Each row comes from the steps of one path. Every step used is in the known rows, and no mark comes twice. Write the path behind each row, first mark first.
Known rows:
G -> Z -> W -> A: [  3.8   1.4   3.9   2.1 -11.3  -3.1  -7.3  -9.5  25.8   1.8   9.7  -1.3
 -28.5  -0.3  -1.4 -11.3 -17.1  -2.7  -9.6   6.3   0.9 -10.4   7.5  -8.9
   3.4  10.0  -1.2  -9.2  11.6  -2.5 -22.8  17.9  -0.9  -4.4   7.9  22.5
  -3.5  -8.0  -6.9  -2.5  -5.1]
A -> T -> W -> G: [  3.1   3.5   4.4  -7.0  -7.4 -10.6   5.0  -1.2  19.6  -3.2   1.7   9.9
 -25.4  -6.1   3.8  -5.6 -24.8   2.4 -12.3  -0.1 -10.6  18.6  -0.6  10.1
  -3.3  11.3  -8.6 -15.5   6.1   7.5  27.7 -24.7   4.1  -1.8  -2.1 -12.1
 -18.7   7.4 -14.0  -9.7   8.9]
G -> F -> W -> T: [  4.0   1.8  20.7 -13.1  -2.1  -8.2  -3.7  -3.7  -1.6   9.7   3.5   7.9
 -27.1   6.0  -1.0 -11.8  -9.8   8.1   2.2  10.4 -13.6   6.7  -5.3  -6.5
   6.9   4.3  -5.2   0.6  -5.7  -4.5  -0.5 -26.4  -1.2  -0.5   6.9  10.7
   0.6 -11.1  -6.6   0.2   2.0]
W -> F -> Z -> G -> T -> L: [ -5.1   9.4  17.3  -1.9 -15.5   0.6  -6.9  -8.6   7.7  -1.4  -5.6 -10.7
 -56.2  -4.6   6.4  -7.8 -11.5  12.1  -9.9  -0.5 -14.3  24.9   8.6  -7.3
   9.2  10.3   7.0   4.7  -4.6  10.5   9.9   6.1  22.6  -6.4 -21.3  33.8
  18.4  13.8 -22.2  -2.7   2.4]
W -> Z -> A -> T: [ -3.0   5.1   0.2  -8.7 -39.1   1.0  -0.8  -6.4  17.6   3.2  -3.1  10.4
 -49.6 -12.6   2.5  -2.8 -29.7  -2.1 -21.6  -3.4  -2.3   9.0   6.6   1.2
 -10.6  10.8   4.2  -4.0  -4.7  -3.0  -9.1   3.9  25.9  -0.6  21.6   9.1
 -26.5  18.6 -13.1   1.3  14.3]
A -> Z -> G -> T -> L -> F: [ -9.6  19.3   4.9   0.8 -25.0   3.5  -9.8   4.9  12.1  -9.3  -1.2   2.3
 -80.5   0.8   3.4  -5.4   0.7  17.5 -23.4  -2.9  -4.7  19.1  -3.1  -9.4
   8.6   7.1  18.1  13.7  -8.4  23.1  -0.8   2.2  27.1  -4.0 -25.9  54.6
  31.0  21.6 -16.5  -3.7 -12.3]
Z -> L -> T -> G: [ -2.4  11.9  17.2  13.3 -17.0   5.1  16.9   1.0  10.9  -4.3   4.2   9.5
  -8.7  -1.5   7.9  -1.2 -21.1  -5.6  -9.9   4.3 -13.0   4.9   2.7   2.3
   7.4   2.9  -1.2  -1.6  -2.6  32.9 -22.4  -3.6  17.2  -0.8 -11.5  16.9
  19.8   7.4  14.4   4.1  -2.0]
T -> G -> Z -> A -> W: [ -2.9  12.5   6.1   6.8 -17.8   3.6  -1.4  -4.0  14.5  -7.6   6.3   1.8
 -41.9  -9.8   0.4 -24.8 -20.4 -10.9 -10.4   8.2  -2.0 -14.6   3.8  -4.3
   2.0   0.7   7.9  -3.3   4.0  19.8  12.0  19.2  24.9  -5.4   3.6  34.9
  -4.7  -2.1 -11.6  -7.9 -12.6]
T -> W -> A -> Z -> L -> F -> G: [ -4.2  23.7   6.9  -8.6 -19.0  -0.7   4.2 -14.5  38.3   4.5   7.8  15.2
 -66.4   3.2   4.6  -3.9 -26.6   2.5  -9.1  -1.3 -18.9  19.8  -4.8  -8.9
   2.0  26.5  30.4  -3.8   7.4   8.6  -7.7  23.0  13.3  -0.8 -11.0  14.6
 -14.2   2.3 -20.5  -1.7   1.5]
Z -> A -> W -> T -> L -> F: [  0.6  20.6   8.4  -3.8 -14.4  -1.3  -3.0   6.7  11.3  -2.7   6.6  12.0
 -75.2   2.8   6.9 -18.5  -9.6   3.9 -27.0  -4.1  -4.7   9.8 -11.7  -5.4
  -1.0  13.1   6.5   0.7   1.6  19.5  14.7  17.3  31.6  -4.5 -12.1  19.6
  -3.3   7.5 -29.4 -15.3   7.2]
A -> Z -> G -> F: [ -6.7   4.2   7.1 -16.1 -24.2   8.0  -3.7   0.4  22.7   2.1  -1.1   0.8
 -34.3  -3.7  -2.0 -12.9  -2.5  12.2  -2.2   2.6   1.2   3.6   1.3  -7.6
   7.4  -1.7  20.3  14.4 -11.8  -3.8 -20.1   0.2  11.3  -2.8   9.9  22.4
  27.6  12.3 -10.2   9.5 -18.6]
W -> A -> T -> G -> Z: [  1.0  14.1   2.5  14.8 -14.0  -5.0   0.5 -13.8  22.5  -3.7   4.6   1.1
 -51.5  -9.4   2.8 -11.1 -22.9  -7.4 -10.0   4.4 -12.6   0.5   8.5  -2.7
   6.4   2.7  -1.9 -12.2   2.3  17.1 -21.9  -9.0   3.2  -4.3   4.0  37.6
 -11.1   2.9  -6.2   6.7  -4.5]
G -> Z -> L -> T -> W -> F -> A: [  4.9   6.9  14.4   7.0  10.5   6.3   4.0 -12.9  24.0   7.1  -0.7  12.4
 -50.2  -7.3  12.0   1.4 -39.5   4.2  -9.7   3.2 -17.5  10.7   7.8  -7.1
   0.7  13.9   0.9 -14.2  11.8  23.1  22.1   5.8  13.5   0.4   5.5  13.4
 -22.1   1.8  -1.1   3.7   0.1]
T -> G -> W -> A -> Z: [ -9.7   8.3   8.0  -0.6 -20.6  -6.0   5.6  -3.9  21.6   5.1   6.1   7.3
 -33.4  -8.6  -3.0  -9.3 -16.4 -11.3  -2.6   7.1  -8.7  16.5  -1.3  -9.1
  11.5  14.2   4.9  -5.2  -3.6   0.4  -2.7   4.2  -6.0  -3.5  -2.4  21.5
  22.9  -8.5 -19.7  17.1  -9.8]
L -> T -> W -> Z -> G -> F: [  2.0   0.2  19.3 -14.3 -11.6  11.7   2.0   7.3  27.3   4.6   0.5   7.2
 -45.8  -5.1   2.4 -11.1 -21.4   1.1  -8.7   2.1 -11.7   8.5   6.6  -1.8
  -1.3  15.3   4.5   3.3  -3.7  10.7 -12.8 -17.5  15.1  -4.7   7.4  37.1
   2.3  23.2   3.8  10.3 -14.3]
G -> T -> L -> A -> Z -> W: [-11.6  10.9  11.5   5.3 -40.6   1.1  -8.9   8.7   6.6 -10.0   1.3   5.7
 -43.9   1.2   0.5  -2.0  -4.4   4.0 -30.5   1.6   4.5   7.2  -4.2  -9.7
  10.0   9.7  -1.0   8.5  -0.7  20.0  -2.6  24.9  20.7  -2.5 -16.1  55.9
   7.9  -1.6 -18.7 -12.4  -6.4]
F -> W -> Z -> A -> T: [ -6.3   1.8   6.7  -9.5 -42.5  -2.5  -1.2  -9.6  11.8   4.1  -1.2  12.5
 -53.9  -9.6   0.5  -2.9 -35.4   1.8 -17.7   2.1  -8.5  13.6   5.7   0.1
  -5.9  10.3   8.1  -4.6  -4.8  -7.0   0.1  -7.6  30.8   0.8  18.4  17.2
 -25.4   6.9 -13.5   1.8  11.9]
A -> W -> F -> G: [ -5.5   7.5   7.7 -12.4   7.0 -12.0  -9.8 -18.4  29.3   5.7   4.0  10.0
 -19.4  -3.8   1.5 -10.5 -16.9  -5.1   1.3   3.2 -14.0  14.0   4.3  -0.6
  -1.9  24.5  18.5  -4.5   3.2  -7.8  28.7  19.7  14.3  -2.0   4.0 -17.9
 -12.4 -20.7 -18.2  -7.9  13.0]
F -> W -> A -> Z: [ -8.6   2.4   3.8  -5.2 -20.3  -6.8   3.8  -8.4  11.5   8.6   8.4   6.0
 -28.4  -0.4  -5.7   1.5 -23.1   2.7  -1.3   5.2  -9.5  14.9  -0.6  -9.4
   9.2  10.0  10.4  -2.8  -3.0 -16.9   9.2   7.6   0.6   2.0   3.7  15.6
  -1.1 -14.4 -15.9  11.8  -0.2]
A -> T -> G -> F -> W -> Z -> L: [ -6.1   7.7  22.3  -1.1 -43.7 -10.7   1.1 -14.5  26.8   5.6   2.3   9.9
 -47.1  -1.1   6.3 -13.5 -43.4 -12.6  -4.4  11.9 -24.1  16.8   7.4  -4.5
   4.4  17.5  11.7   0.1  -9.3  15.9 -26.9 -28.5  19.8  -2.0   4.7  31.5
   3.2  -0.5  -8.9   5.1   2.1]
G -> F -> T -> W: [  5.3   6.1  11.5   3.1  11.2   3.7  -1.8  10.1   5.8   6.3  -3.4   3.8
 -15.8   3.2   4.3  -6.6   6.0   5.7   2.1   4.5 -15.3  11.2   1.3  -6.7
   2.1   9.1  -3.5  -6.6   5.8  11.4  -8.4 -18.3   3.5  -3.5  -5.9   9.9
 -19.9   5.3  -9.3  -3.1 -10.6]
T -> L -> F -> W -> A: [ -2.2   5.0  12.5  -1.0  -0.2  -7.1  -5.7 -11.2  12.2   5.5   8.4   5.4
 -54.7   8.7   3.7   0.8 -14.9   1.5  -5.1   1.6 -15.5  20.4  -5.9  -6.1
   8.5  15.7  10.4  -3.1   2.6   2.8   5.5  -8.1  13.5  -0.4 -16.2  32.0
   1.2  -7.8 -17.6   3.3  -3.2]
A -> W -> G -> Z -> L -> T: [  5.0   7.1  13.4   0.6 -18.6  -2.4   1.6  -1.0  39.8  -5.8  10.0  12.5
 -31.0  -1.9   4.2 -12.0 -53.4  -5.2 -22.7  13.8  -9.5  -5.6   6.7  -3.6
  -0.5   4.1   5.1  -3.6   0.6  18.2   4.2  -7.7  18.3   0.2   2.6  14.0
   9.8  -1.2  11.1  -4.5   5.9]
A -> W -> Z -> G -> F -> T -> L: [ -4.0   8.3  17.0  -2.0 -31.8  -6.5  -7.0  11.3  28.3   1.5   2.8  -4.9
 -49.8  -3.3   4.8 -21.3 -13.8  -5.5 -10.5   5.3 -12.3  19.5   9.9 -13.3
   6.2  16.3  10.4   6.5  -3.8   7.7 -20.3  -2.2  29.0  -7.7  -6.3  31.6
   7.7   2.8 -31.9  -0.3  -2.3]
W -> T -> G -> F -> Z: [  2.5  13.8  21.1  -7.8 -18.1  -3.1   7.2  -9.1   4.5  10.7   2.3  -3.5
 -35.7  -0.1   4.6 -21.3  -5.4 -14.8  12.4   5.2 -17.5   7.7   3.2  -3.0
  14.6   9.9   1.1   0.8   0.4   9.5  -0.1 -21.9  -2.4  -7.4  -2.8  26.0
  -4.2  -3.9 -15.9   5.3  -5.4]
F -> Z -> A -> W -> T: [  2.1  11.7   8.8 -13.5 -24.5  -2.1   7.6   0.1   2.9   7.7   4.4   3.9
 -49.9  -7.7  -0.4 -26.7 -20.5  -6.2 -11.1   3.9  -6.0   1.8  -0.3  -6.6
  -0.3   9.8   2.7  -4.6   6.5  -9.7  18.3  21.4  20.2  -4.2  10.5  -1.4
 -24.4  -6.0 -26.9 -11.4  15.7]
F -> W -> G -> T -> L: [ -2.7   1.6  22.7  -0.7 -12.6 -15.0  -9.9  -7.8  -0.3  -7.6   1.9  -4.1
 -25.6   3.5   3.8   3.1 -20.0   2.9 -10.2   9.0 -13.4  21.2  -1.3  -3.0
   9.6   7.2  -7.6   2.2  -6.1  17.0  30.1 -28.2   9.5  -1.6 -26.3  34.2
  19.3  -1.6 -12.8  -7.9   1.3]
G -> Z -> L -> T -> W -> F: [  6.9  10.9  13.3   8.6  13.6   8.6   2.4  -2.0  29.8   1.3   3.6  17.2
 -35.1   1.1   8.5  -3.0 -41.5  14.7 -16.7   2.5 -20.6   6.8   5.7  -1.7
  -4.6  13.0  -4.0 -15.7   3.2  26.1  14.5   6.7  10.4  -1.1  -2.3   6.3
  -9.7  10.7   8.5  -0.2   5.8]
G -> W -> T -> L -> F: [  1.5  15.3  11.9  -2.1  -4.9  -5.8  -5.5   9.4  10.1  -2.6   3.6  12.2
 -64.1   6.3   5.7 -13.0  -1.5   4.9 -18.6  -0.2  -8.2  17.8 -12.8  -6.6
   4.3  11.9   0.7  -0.5  -0.9  19.0   4.0 -13.8   8.4  -4.6 -20.7  21.3
  20.1   1.4 -21.8  -3.0   2.6]
Z -> L -> A -> W -> G -> T: [  0.0   3.1  18.9 -10.6 -14.5 -11.7 -18.0  -8.1  24.7  -0.8  -0.4   6.4
 -46.1  -6.5   3.3 -12.2 -37.2 -10.2 -17.8  16.8  -8.6   7.3   2.7  -3.5
   2.1  14.3  -5.7   6.4  -2.8  14.6  13.0 -10.0  18.5   0.8  -2.7  26.2
   9.8   2.9  -4.2 -19.6   3.1]
G -> T -> L -> F -> W -> A: [ -2.3   5.8  16.3   0.5   4.2  -8.0 -14.5 -14.6   5.4   5.0   3.0   3.4
 -66.9   7.0   3.5   2.9 -12.6   3.0 -10.1   6.4 -18.8  22.4  -4.1 -10.7
   8.7  18.3   6.4   0.4  -0.9   8.5   4.4 -16.7  14.4  -0.6 -20.8  50.3
   4.8  -0.8 -12.0  -1.0  -5.5]
W -> Z -> L -> A: [ -0.4   4.3  12.9  -5.7 -33.8   1.5  -4.1  -0.7  25.1   4.8   2.7   8.1
 -42.3  -3.4   4.5  -2.2 -40.8 -11.1 -10.6   3.3  -5.5   3.5   4.9  -2.0
  -0.7  13.3  -3.8   5.8  -2.3  11.1 -19.2  11.1  13.4   2.5   8.3  28.7
  -8.6   8.4  -2.5   1.4   7.0]
T -> L -> A -> Z -> W -> F: [-10.4  10.6  10.9  -1.2 -27.7  -2.5  -8.6   1.9  28.1  -0.3   6.6  14.2
 -36.9   2.0   4.6  -4.4 -18.3  10.5 -21.6  -4.3  -0.7  16.3  -0.7  -1.6
   7.4  19.3  -0.3  -0.8  -0.9  12.3  18.9  36.5  20.1  -2.7  -5.8  15.3
   8.1  -8.2 -28.0  -6.5   5.1]

Write each row's path:
[  2.0  10.1  10.5  -8.7   1.8   5.9  -3.0  -9.6  14.0   9.1  -2.0  -2.5
 -89.3  -5.6   2.4 -13.3 -10.9   4.3  -5.3   1.9 -19.5  20.3   5.0  -8.1
   5.6  22.4   9.5  -4.9  11.6   3.2  -0.6  -3.9  13.7  -5.8 -13.5  45.2
 -11.9  19.8 -14.0  -2.8 -12.2]  L -> F -> Z -> G -> T -> W -> A
[ -6.4  10.8  25.4  -3.0 -13.1  -3.0 -21.1 -11.1  18.4  -4.4  -1.3   7.5
 -50.6   0.8   7.5   2.4 -11.7   3.9 -22.2   1.2  -8.7  17.7  -0.5  -4.1
   7.4  21.8  -2.3   5.0   0.9  22.8   5.1  21.3  25.6  -2.4 -17.2  45.0
  -2.6  -2.8 -18.6 -15.1   3.3]  Z -> W -> F -> G -> T -> L -> A
[-12.5  16.3  16.8  -8.8 -33.2  -5.4  -8.5 -10.5  35.4  -2.0   7.6  14.0
 -40.0   1.1   4.5  -1.0 -19.6   6.9 -16.4  -4.2  -6.4  20.6  -0.4  -2.3
   8.8  24.8  14.1   1.1   2.1   9.0  15.5  41.3  22.9  -2.5  -8.7  16.5
  -2.9 -16.1 -32.2  -6.5   8.7]  T -> L -> A -> Z -> W -> F -> G
[ -1.8  19.9   4.5   1.1  -9.6   2.2  -4.3  -5.4  24.3   5.1   1.3  13.2
 -79.0   3.0   4.8  -5.1 -23.4   7.0 -19.9   3.3 -16.9  17.4  -4.0 -13.3
   0.7  22.4  13.8  -1.0   0.6  19.5  -8.0   7.7  12.1  -0.9 -13.8  34.4
   1.0  19.1  -9.6  -5.4  -5.3]  G -> T -> W -> A -> Z -> L -> F
[  4.9   6.8  26.8 -17.3 -23.3   4.4  -1.5  -8.2  31.1   7.3   1.1   6.2
 -52.5   1.5   9.3 -12.1 -40.0  -9.8  -1.1   7.3 -15.5  10.2  -0.8   0.4
   7.7  13.0   3.3   2.2   5.2  16.0   8.3 -13.5  11.4  -0.7  -3.3  30.2
 -15.2   6.2 -14.3  -5.0  -5.4]  T -> W -> G -> F -> Z -> L -> A
[  3.9  18.2   7.1  -0.4 -24.5 -13.2 -15.1   0.4  47.2   2.2   9.4  10.5
 -64.1   1.3   6.1 -23.3 -34.7   2.6 -10.1  15.7 -14.3   6.6  11.7  -8.2
   5.8  12.9  12.8  -2.4   6.5  15.8  -5.6 -16.9  24.5  -2.6  -3.6   8.5
   9.8  -4.3 -12.4 -13.3   0.6]  A -> W -> G -> Z -> L -> F -> T
[-11.4   7.6  16.9   0.9 -35.1   2.2   7.1  -2.6  16.9   2.2   3.9  11.8
 -28.8  -4.7   4.3  -5.8  -3.3 -10.7 -10.8   5.3  -0.3   5.8   2.3  -7.3
  15.9  13.4  10.7   3.6   4.9  20.2  -2.2   1.5  18.3  -4.0   3.2  38.2
  10.7 -12.3  -8.8   4.5 -21.1]  L -> T -> G -> F -> A -> Z -> W
[  4.1  27.1  14.0  -6.7 -28.0   5.7  -6.3 -10.6  22.3  -7.0   8.0   7.1
 -82.1   0.5   6.3  -9.9 -23.1  12.9 -20.3  -2.4  -6.0  -1.6  -3.3  -7.9
   2.1   4.6  12.5   0.4   2.1  21.7  -0.6  21.4  24.4  -4.2  -4.8  38.9
 -11.2  11.7 -20.8  -5.1   2.8]  W -> T -> L -> F -> G -> Z -> A
[ -7.3  17.1   7.8   6.1 -39.9 -10.3   5.2 -16.0  25.8   4.9  -0.7  11.3
 -79.2 -12.5  12.2  -9.7 -28.6 -19.4  -9.0   0.9 -16.5  22.7   8.8  -0.6
   5.8  22.3  12.2  -3.7   4.6  27.3 -14.1 -17.1  26.5  -2.7   2.2  30.2
 -10.1   5.8 -17.0   2.6   0.4]  W -> Z -> L -> F -> A -> T -> G
[-11.3  15.1  11.6  -4.5 -39.9   3.9  -4.0  10.9  30.8   0.5   2.1   6.5
 -65.0  -8.8   3.5  -6.4 -19.4  26.9 -16.2  -2.9  -5.8  27.8   7.9  -5.5
  14.4   6.4   5.8   6.7  -6.9   5.4  -8.7  28.7  33.2  -1.4  -4.2  21.9
  19.8   9.9 -30.4   5.1   0.5]  W -> F -> T -> L -> A -> Z -> G
[  3.2  11.7  13.9   3.4 -24.0 -12.2 -14.3   5.3  35.9  -7.8  10.8   1.4
 -54.3  -3.9   3.9 -16.6 -37.3  -6.7 -15.9  11.5  -7.7   3.9   7.8  -4.8
  10.1   5.5  -6.9  -3.0   5.7  19.1  21.0  -8.1  17.4  -3.2  -7.5  38.8
  -6.2 -10.7 -22.7  -9.5  -0.3]  F -> T -> L -> A -> W -> G -> Z
[  0.3  10.1  11.0  -0.4 -10.2  -2.2  -6.3 -11.9  13.5   9.2  -5.1   6.7
 -83.9  -6.1  10.3  -2.8 -24.3 -11.2  -8.1   4.4 -16.4  18.2   5.1 -11.2
  -0.3  28.0   8.0  -0.5  10.8  24.9  10.2 -11.8  16.3  -1.3  -5.7  43.2
 -19.2  13.0  -9.6  -5.4  -7.1]  G -> T -> W -> Z -> L -> F -> A
[ -4.0  22.6  14.5 -16.7 -32.9  -9.0  -0.3  -3.1  31.1   3.8   5.5  21.5
 -68.6   0.0   0.5 -17.7 -24.1   7.0 -14.5   8.7 -13.3  18.5  -8.0 -13.3
   5.1  17.5  19.2   1.1  -2.9   2.2 -12.8   2.2   6.7  -1.9  -2.8   2.2
  20.4  -8.3 -21.7   0.4  10.7]  A -> Z -> L -> F -> G -> W -> T
[-12.5  13.4   6.1   4.8 -34.8  -4.1  -8.4  -2.5   7.7  -3.9  -0.2   5.0
 -65.3   0.0   4.9  -2.8   4.2   0.5 -23.6   0.6   2.3  14.9  -2.2 -14.7
  11.5  17.2  15.3   6.8   7.3  20.6  11.9  12.9  24.1  -4.2 -16.9  49.9
   8.8  -5.7 -26.4 -11.0 -12.9]  G -> T -> L -> F -> A -> Z -> W
[ -0.5   6.9  15.2  -6.5 -23.8  -2.1  17.6  -1.1  27.3   1.8   6.0  14.8
 -32.8  -7.4   7.5   3.1 -46.2  -1.5 -14.0   3.8 -11.7  20.4   0.8  -0.1
   5.0  14.3  -0.1  -9.1   7.7  17.6  34.3  -6.7  10.5   1.5  -2.5   1.1
  -5.9   3.9  -8.5   1.6   2.5]  F -> A -> Z -> L -> T -> W -> G
[ -1.3  18.1  13.6  14.0  -8.1  -6.3 -13.8  -0.9  31.1   1.3   7.0   7.8
 -56.4  -8.5   4.3 -21.7 -25.2  -4.6  -3.3  12.2 -17.1   3.2  15.3  -3.3
  13.0  11.5  -7.4  -7.6   5.1  26.5   7.8   1.1  19.0  -4.5  -0.2  38.7
  -6.4 -12.3 -12.0  -3.3  -8.2]  L -> A -> W -> F -> T -> G -> Z
[  5.2  17.2   5.9  -0.8 -12.6  -9.6  -3.1  -6.0  21.8   5.3   6.0   9.9
 -85.3  -5.3   5.6 -27.0 -28.9  -6.8 -15.0  10.0  -9.3  -1.0   0.4 -15.4
   2.7  12.0   9.0  -3.7  11.8  12.1   3.4   6.1  16.7  -2.3   8.9  18.3
 -14.0 -11.2 -19.2 -12.3   5.7]  G -> Z -> L -> F -> A -> W -> T
[ -2.3   7.8  23.8  -6.7 -37.4   3.7 -11.8  10.8  27.9   2.9   0.3   0.0
 -66.0  -4.2   6.8  -7.2 -18.3   0.9 -11.7   1.5  -8.2  18.4   7.9  -7.1
  10.6  11.1  -2.3  12.1  -5.6  14.6 -31.1  -2.7  28.2  -3.2  -2.6  54.8
   2.3  14.2 -22.5   5.9  -6.9]  W -> Z -> G -> F -> T -> L -> A
[  2.7   4.5  23.7 -15.1 -23.4  -1.4   4.4  -7.8  37.4   7.0   4.9  10.5
 -32.1   1.4   7.4 -15.1 -44.8 -17.1 -10.6  13.2 -16.5   8.0   4.7  -3.9
   3.8  14.3  17.6   3.1  -0.8   7.0   8.4 -20.8  22.0  -1.6   1.8  10.1
   4.0  -4.1  -0.5  -1.9   4.3]  A -> W -> G -> F -> Z -> L -> T
[ -8.2  19.5  10.1  -0.9 -27.4  -3.4  -0.1  -6.9  38.1   5.1   6.9  16.9
 -70.7  -0.5   4.6 -14.9 -25.1  -5.3  -9.5   7.8 -13.9  17.9  -3.8 -10.0
  10.1  19.5  20.4   0.3  -3.0  18.5 -19.6   0.1  11.8  -2.8 -10.7  26.4
  36.0   2.0 -16.0   8.0 -11.4]  T -> G -> W -> A -> Z -> L -> F
[-10.3  17.1   9.1  -9.2 -23.1  -6.4  -4.0  -9.1  35.2   1.7   7.1  12.1
 -67.3   0.4   0.8  -3.0 -16.3  -4.7 -13.8   0.7 -11.2  27.0  -8.8 -14.1
   8.5  23.2  27.0   0.7  -1.8  -0.1   3.1  11.0   6.8  -3.1 -15.0  30.9
  13.6  -9.2 -33.5  12.1  -3.1]  T -> L -> F -> G -> W -> A -> Z
